Below is a small trained network, with its code and all its weights. Each question gives an input and a class and asks what happens when units are switched off, that is, made to give their printed mean instead of their output.

import numpy as np


def w(rows, s, z=0):
    codes = np.array(rows[::2]) - 128.0
    scale = np.full(codes.shape[1], s)
    scale[-1] = z or s
    return codes * scale


def norm(h):
    return h / np.sqrt((h * h).mean(-1, keepdims=True) + 1e-5)


def f(y):
    return np.maximum(y, 0)


def log_softmax(a):
    a = a - a.max(-1, keepdims=True)
    return a - np.log(np.exp(a).sum(-1, keepdims=True))


def net(x, mask):
    res = np.array(x, float).reshape(1, 2) / 4 @ E
    u = 0
    for l in range(2):
        y = f(norm(res) @ A[l][:, :-1].T + A[l][:, -1])
        res = res + np.where(mask[u : u + 8], y, B[l][:, -1]) @ B[l][:, :-1]
        u += 8
    return log_softmax(norm(res)[-1] @ U[:, :-1].T + U[:, -1])


A, B = {}, {}
E = w([
[51,106,126,237,172,169,150,139,83,136,71],'x0',
[171,122,71,74,200,148,168,11,155,180,84],'x1',
],0.011)
A[0] = w([
[94,111,167,151,62,172,114,123,154,131,187,1],'0.n1',
[77,156,151,80,107,93,1,134,171,83,159,44],'0.n2',
[41,106,140,216,169,128,214,173,80,79,83,76],'0.n3',
[60,103,163,182,123,203,168,75,131,116,123,15],'0.n4',
[159,171,129,128,23,60,206,185,67,162,127,47],'0.n5',
[109,129,238,208,177,113,118,214,53,148,106,99],'0.n6',
[73,141,122,131,219,169,226,117,88,181,17,139],'0.n7',
[184,86,111,24,203,138,113,57,103,220,107,156],'0.n8',
],0.0069,0.0034)
B[0] = w([
[196,125,99,37,112,134,59,48,88,80,161,145],'0.n1',
[101,176,103,202,180,124,234,129,162,99,110,167],'0.n2',
[143,31,180,147,78,162,141,160,81,47,147,211],'0.n3',
[204,138,159,106,156,106,180,128,107,147,104,167],'0.n4',
[124,156,170,191,100,79,87,168,136,201,147,155],'0.n5',
[164,2,169,84,114,167,13,135,124,127,95,199],'0.n6',
[128,174,99,231,58,102,161,59,62,192,152,234],'0.n7',
[62,74,127,93,173,145,129,190,199,74,86,245],'0.n8',
],0.0093,0.012)
A[1] = w([
[101,84,59,156,128,156,105,147,110,141,121,223],'1.n1',
[161,155,131,128,143,98,65,171,120,150,167,3],'1.n2',
[108,148,96,165,146,186,187,103,79,199,115,85],'1.n3',
[197,114,156,54,192,165,183,107,142,82,144,155],'1.n4',
[193,141,121,9,147,181,112,127,159,103,85,105],'1.n5',
[144,177,151,133,113,63,118,178,138,144,170,59],'1.n6',
[85,158,90,142,125,97,200,87,90,203,111,47],'1.n7',
[132,133,133,125,130,99,161,170,105,101,124,65],'1.n8',
],0.012,0.0032)
B[1] = w([
[159,168,184,64,162,51,77,74,126,109,216,248],'1.n1',
[151,202,44,128,173,147,223,182,126,134,82,166],'1.n2',
[165,240,47,47,88,75,133,134,182,202,77,255],'1.n3',
[123,74,145,111,192,108,153,111,76,26,44,231],'1.n4',
[203,52,174,172,254,116,192,88,142,43,20,247],'1.n5',
[130,148,90,189,112,199,199,136,214,195,204,201],'1.n6',
[21,132,58,70,148,155,78,143,207,195,126,240],'1.n7',
[245,137,174,123,123,189,98,141,59,139,134,153],'1.n8',
],0.0084,0.0075)
U = w([
[120,180,172,87,165,96,79,76,94,154,193,3],'0',
[170,179,102,181,80,176,196,227,200,166,206,243],'1',
[142,106,94,157,36,98,127,70,44,224,102,209],'2',
[26,187,31,34,123,94,82,67,188,255,64,211],'3',
[75,190,111,81,144,141,146,115,47,129,198,1],'4',
[152,64,127,63,221,105,199,90,189,81,49,255],'5',
[132,15,220,144,69,182,21,196,35,108,148,238],'6',
[46,231,147,113,129,136,92,148,53,99,139,1],'7',
],0.0093,0.0042)

Each question gives the input, the list of numbers given to net, and the class t.
The units are the neurons (one row each of A and B). Each row of codes is followed by its name. A weight is (code - 128) times the scale printed after its matrix; where a second scale follows, it is the last column's (A, B and U).
mask holds one flag per neuron, layer by layer. A switched-off neuron (its flag False) gives its mean, the last column of its row in B, instead of its output. The means were averaged over made-up inputs and are rounded, as every weight is.
A unit's drop is (log p(t) with every unit on - log p(t) with that unit switched off) / (log p(t) with every unit on - log p(t) with every unit switched off).
The circuit of an input: a set's keep is (log p(t) with only the set's units on - log p(t) with every unit switched off) / (log p(t) with every unit on - log p(t) with every unit switched off). Starting from the 12 units with the biggest drops (on a tie, the unit counted first), units are removed one at a time, each time the one whose removal leaves the highest keep (on an exact tie, the one counted first), for as long as the keep stays at least 0.8.
circuit, biggest first: the units of the circuit, biggest drop first
unit that matters most: the unit with the biggest drop
k most important neurons: the k neurons with the biggest drops, biggest first
k most important neurons of layer l: the k neurons of layer l with the biggest drops, biggest first
drop of u: that unit's drop, to one decimal
input [-6,-1], class 1: 2 most important neurons of layer 0	[0.n6, 0.n5]
input [5,-1], class 6: 2 most important neurons	[0.n3, 0.n6]
input [4,2], class 2: unit that matters most	0.n3
input [4,3], class 3: 3 most important neurons	[0.n7, 1.n7, 1.n3]
input [6,1], class 2: 2 most important neurons of layer 0	[0.n7, 0.n8]
input [0,2], class 3: 3 most important neurons of layer 0	[0.n7, 0.n3, 0.n6]
input [7,3], class 2: 2 most important neurons	[0.n3, 0.n7]
input [8,1], class 2: 2 most important neurons	[0.n7, 0.n8]
input [-1,-3], class 1: 3 most important neurons	[0.n5, 0.n3, 0.n8]
input [6,2], class 2: 2 most important neurons	[0.n7, 0.n3]
input [5,0], class 6: 2 most important neurons	[0.n3, 0.n6]
input [8,6], class 3: 2 most important neurons of layer 1	[1.n7, 1.n3]
input [-7,-2], class 1: drop of 0.n5	0.1
input [7,-1], class 6: circuit, biggest first	[0.n3]
input [2,8], class 3: drop of 0.n7	0.6
input [4,8], class 3: drop of 0.n7	0.1
